Below are the code and all the weights of a small trained network. Each question names an input and a target symbol and asks about switching units off, where a switched-off unit gives its printed mean instead of its output.

import numpy as np


def w(rows, s, z=0):
    codes = np.array(rows[::2]) - 128.0
    scale = np.full(codes.shape[1], s)
    scale[-1] = z or s
    return codes * scale


def f(y):
    return np.maximum(y, 0)


def softmax(a):
    e = np.exp(a - a.max(-1, keepdims=True))
    return e / e.sum(-1, keepdims=True)


def log_softmax(a):
    a = a - a.max(-1, keepdims=True)
    return a - np.log(np.exp(a).sum(-1, keepdims=True))


def net(x, mask):
    ids = ['ΞΣβδζμψ'.index(c) for c in x.split()]
    T = len(ids)
    res = E[ids] + P[:T]
    u = 0
    for l in range(2):
        r = res
        for j in range(2):
            rows = slice(2 * j, 2 * j + 2)
            q, k, v = (r @ M[l][rows].T for M in (Q, K, V))
            z = softmax(np.where(np.tri(T) > 0, q @ k.T / 2**0.5, -1e9)) @ v
            o = O[l][rows]
            res = res + np.where(mask[u + j], z, o[:, -1]) @ o[:, :-1]
        u += 2
        y = f(res @ A[l][:, :-1].T + A[l][:, -1])
        res = res + np.where(mask[u : u + 8], y, B[l][:, -1]) @ B[l][:, :-1]
        u += 8
    return log_softmax(res[-1] @ U[:, :-1].T + U[:, -1])


Q, K, V, O, A, B = {}, {}, {}, {}, {}, {}
E = w([
[187,104,190],'Ξ',
[117,93,2],'Σ',
[148,190,122],'β',
[95,222,163],'δ',
[90,146,117],'ζ',
[63,106,180],'μ',
[224,167,122],'ψ',
],0.0086)
P = w([
[93,195,122],'0',
[83,211,113],'1',
[98,195,106],'2',
[109,192,100],'3',
[117,199,78],'4',
[120,196,80],'5',
[130,224,107],'6',
[122,251,117],'7',
],0.0022)
Q[0] = w([
[122,110,134],'L0H1',
[100,21,97],'L0H1',
[182,124,160],'L0H2',
[255,76,154],'L0H2',
],0.024)
K[0] = w([
[132,136,123],'L0H1',
[117,202,252],'L0H1',
[151,75,176],'L0H2',
[253,158,254],'L0H2',
],0.021)
V[0] = w([
[144,223,253],'L0H1',
[119,187,227],'L0H1',
[152,128,93],'L0H2',
[244,33,8],'L0H2',
],0.0046)
O[0] = w([
[132,247,142,194],'L0H1',
[131,214,148,121],'L0H1',
[135,108,125,231],'L0H2',
[255,20,100,4],'L0H2',
],0.0062,0.00028)
A[0] = w([
[113,142,250,76],'L0N1',
[157,137,68,24],'L0N2',
[50,130,145,165],'L0N3',
[147,106,84,185],'L0N4',
[175,222,112,66],'L0N5',
[204,151,142,4],'L0N6',
[86,73,132,185],'L0N7',
[170,35,149,88],'L0N8',
],0.013,0.0029)
B[0] = w([
[96,96,250,172],'L0N1',
[134,126,201,154],'L0N2',
[46,189,118,238],'L0N3',
[89,160,194,188],'L0N4',
[235,203,84,255],'L0N5',
[142,156,227,163],'L0N6',
[134,219,159,161],'L0N7',
[75,149,38,159],'L0N8',
],0.019,0.0035)
Q[1] = w([
[70,151,81],'L1H1',
[200,15,124],'L1H1',
[164,139,108],'L1H2',
[130,6,79],'L1H2',
],0.021)
K[1] = w([
[85,161,67],'L1H1',
[122,188,251],'L1H1',
[183,127,114],'L1H2',
[61,170,187],'L1H2',
],0.021)
V[1] = w([
[102,115,131],'L1H1',
[253,146,230],'L1H1',
[23,146,123],'L1H2',
[144,118,127],'L1H2',
],0.0049)
O[1] = w([
[107,142,131,89],'L1H1',
[146,3,113,191],'L1H1',
[180,121,106,1],'L1H2',
[84,130,141,125],'L1H2',
],0.0048,0.0037)
A[1] = w([
[129,99,133,252],'L1N1',
[42,146,63,98],'L1N2',
[138,170,5,162],'L1N3',
[136,75,153,131],'L1N4',
[105,78,215,78],'L1N5',
[72,160,150,130],'L1N6',
[129,114,112,108],'L1N7',
[221,133,118,163],'L1N8',
],0.015,0.0024)
B[1] = w([
[125,104,116,132],'L1N1',
[66,44,162,228],'L1N2',
[134,90,5,227],'L1N3',
[114,87,104,133],'L1N4',
[134,53,181,161],'L1N5',
[111,209,133,253],'L1N6',
[119,123,116,128],'L1N7',
[199,127,184,212],'L1N8',
],0.027,0.011)
U = w([
[112,255,130,168],'Ξ',
[114,150,158,95],'Σ',
[22,114,65,170],'β',
[62,144,205,2],'δ',
[114,42,163,191],'ζ',
[176,154,185,74],'μ',
[163,142,77,152],'ψ',
],0.0044,0.0026)

Each question gives the input, a string of symbols that net reads in full, and the target symbol t.
The units are the heads (2 rows each of Q, K, V and O) and the neurons (one row each of A and B). Each row of codes is followed by its name. A weight is (code - 128) times the scale printed after its matrix; where a second scale follows, it is the last column's (O, A, B and U).
mask holds one flag per unit, layer by layer, with each layer's heads first. A switched-off unit (its flag False) gives its mean, the last column of its rows in O or B, instead of its output. The means were averaged over made-up inputs and are rounded, as every weight is.
A unit's drop is (log p(t) with every unit on - log p(t) with that unit switched off) / (log p(t) with every unit on - log p(t) with every unit switched off).
The circuit of an input: a set's keep is (log p(t) with only the set's units on - log p(t) with every unit switched off) / (log p(t) with every unit on - log p(t) with every unit switched off). Starting from the 12 units with the biggest drops (on a tie, the unit counted first), units are removed one at a time, each time the one whose removal leaves the highest keep (on an exact tie, the one counted first), for as long as the keep stays at least 0.8.
circuit, biggest first: the units of the circuit, biggest drop first
top k neurons: the k neurons with the biggest drops, biggest first
top k neurons in layer l: the k neurons of layer l with the biggest drops, biggest first
which heads matter: for each layer, one digit per head in row order, 1 if its drop is at least 0.15 and else 0, layers parted by /
drop of u: that unit's drop, to one decimal
input Σ Ξ β, target β: circuit, biggest first -> (L0H1, L0H2, L0N8, L1N8)
input ζ ζ Σ, target Ξ: top 4 neurons in layer 0 -> (L0N4, L0N2, L0N1, L0N7)
input ψ Σ Ξ β, target β: circuit, biggest first -> (L0H1, L1N8)
input ζ μ ψ ψ ζ Ξ ζ ζ, target β: which heads matter -> 00 / 00
input Ξ ζ ζ ζ Σ Σ Σ Ξ, target β: circuit, biggest first -> (L0H1, L0N8, L1N8)
input β ζ ζ ζ ψ μ δ Ξ, target ζ: top 4 neurons -> (L0N3, L1N5, L0N1, L1N6)
input μ β δ ζ ψ δ, target Ξ: which heads matter -> 01 / 00
input ζ δ ζ ψ ζ ζ ψ δ, target Ξ: top 2 neurons -> (L0N1, L0N5)
input ζ ζ ψ Σ, target Ξ: top 2 neurons in layer 0 -> (L0N6, L0N4)
input ζ ψ ψ ζ ψ ψ ψ μ, target δ: top 4 neurons in layer 1 -> (L1N5, L1N6, L1N3, L1N2)
input ψ μ ζ β ψ, target μ: top 3 neurons -> (L1N8, L0N5, L0N6)
input ζ ζ δ μ ζ Ξ, target ζ: top 2 neurons -> (L0N3, L0N1)
input ζ ψ δ ψ μ, target δ: top 3 neurons in layer 0 -> (L0N5, L0N1, L0N3)
input ζ ζ ζ ζ β ζ β β, target ψ: top neuron in layer 0 -> (L0N5)
input μ ψ ψ μ ζ ψ, target μ: top 2 neurons -> (L1N8, L0N5)
input ζ ζ ψ μ ζ, target β: top neuron in layer 0 -> (L0N1)
input Ξ δ δ ζ β, target ψ: drop of L1N3 -> 0.5
